Below are the code and all the weights of a small trained network. Each question names an input and a class and asks about switching units off, where a switched-off unit gives its printed mean instead of its output.

import numpy as np


def w(rows, s, z=0):
    codes = np.array(rows[::2]) - 128.0
    scale = np.full(codes.shape[1], s)
    scale[-1] = z or s
    return codes * scale


def f(y):
    return np.maximum(y, 0)


def log_softmax(a):
    a = a - a.max(-1, keepdims=True)
    return a - np.log(np.exp(a).sum(-1, keepdims=True))


def net(x, mask):
    res = np.array(x, float).reshape(1, 8) / 4 @ E
    y = f(res @ A[0][:, :-1].T + A[0][:, -1])
    res = res + np.where(mask, y, B[0][:, -1]) @ B[0][:, :-1]
    return log_softmax(res[-1] @ U[:, :-1].T + U[:, -1])


A, B = {}, {}
E = w([
[114,125,132,128,125,143,108,124],'x0',
[92,90,97,84,146,105,155,103],'x1',
[141,148,134,169,109,158,110,152],'x2',
[151,142,144,106,136,120,132,131],'x3',
[174,191,73,172,250,157,89,67],'x4',
[155,133,135,157,142,101,170,149],'x5',
[85,113,72,101,163,19,24,232],'x6',
[85,91,97,120,110,114,105,77],'x7',
],0.012)
A[0] = w([
[79,92,204,98,24,104,157,180,42],'n0',
[137,148,151,125,104,198,207,51,207],'n1',
[141,182,61,155,251,161,99,75,7],'n2',
[107,148,91,111,153,61,59,202,213],'n3',
[118,169,110,150,184,111,99,115,102],'n4',
[133,160,95,146,195,142,116,97,38],'n5',
[125,126,90,117,148,77,75,194,190],'n6',
[98,122,166,114,87,116,136,146,51],'n7',
[137,135,137,127,120,169,179,84,237],'n8',
],0.014,0.0017)
B[0] = w([
[254,92,78,107,136,139,112,139,251],'n0',
[12,158,157,154,156,108,136,123,253],'n1',
[234,87,125,86,88,118,116,177,252],'n2',
[31,166,151,189,124,177,117,86,246],'n3',
[94,88,104,45,124,112,136,104,188],'n4',
[180,103,92,182,106,134,136,172,194],'n5',
[87,167,191,123,145,117,207,80,223],'n6',
[161,124,93,99,157,100,85,155,176],'n7',
[60,175,138,132,119,136,75,115,203],'n8',
],0.0091,0.02)
U = w([
[2,212,229,238,149,81,116,109,252],'0',
[225,63,81,165,96,61,85,212,4],'1',
],0.0075,0.0018)

Each question gives the input, the list of numbers given to net, and the class t.
The units are the neurons (one row each of A and B). Each row of codes is followed by its name. A weight is (code - 128) times the scale printed after its matrix; where a second scale follows, it is the last column's (A, B and U).
mask holds one flag per neuron, in row order. A switched-off neuron (its flag False) gives its mean, the last column of its row in B, instead of its output. The means were averaged over made-up inputs and are rounded, as every weight is.
A unit's drop is (log p(t) with every unit on - log p(t) with that unit switched off) / (log p(t) with every unit on - log p(t) with every unit switched off).
unit that matters most: the unit with the biggest drop
k most important neurons: the k neurons with the biggest drops, biggest first
drop of u: that unit's drop, to one decimal
input [-6,-7,6,2,-5,-8,8,-7], class 0: unit that matters most -> n3
input [5,-7,-4,6,4,3,3,0], class 1: 4 most important neurons -> (n1; n2; n8; n5)
input [-1,0,-7,2,7,8,7,-7], class 0: 4 most important neurons -> (n3; n6; n0; n7)
input [-7,5,2,7,5,2,6,-8], class 0: 3 most important neurons -> (n3; n6; n0)
input [2,3,3,8,-5,-8,5,-6], class 0: 3 most important neurons -> (n3; n2; n6)
input [3,7,-4,-5,-7,-2,8,-2], class 0: 3 most important neurons -> (n3; n6; n2)
input [-1,-2,6,7,-4,-2,-3,-8], class 1: 4 most important neurons -> (n3; n0; n6; n7)
input [-3,2,-2,4,8,4,-7,0], class 1: 4 most important neurons -> (n2; n3; n5; n6)
input [-1,-5,6,-6,8,-7,6,8], class 1: 3 most important neurons -> (n2; n1; n5)
input [6,3,3,-2,-2,-1,-1,5], class 1: 4 most important neurons -> (n3; n6; n1; n8)
input [7,0,4,-2,5,3,-4,3], class 1: 3 most important neurons -> (n2; n3; n6)
input [-5,0,3,7,-5,3,8,5], class 0: drop of n3 -> 0.8
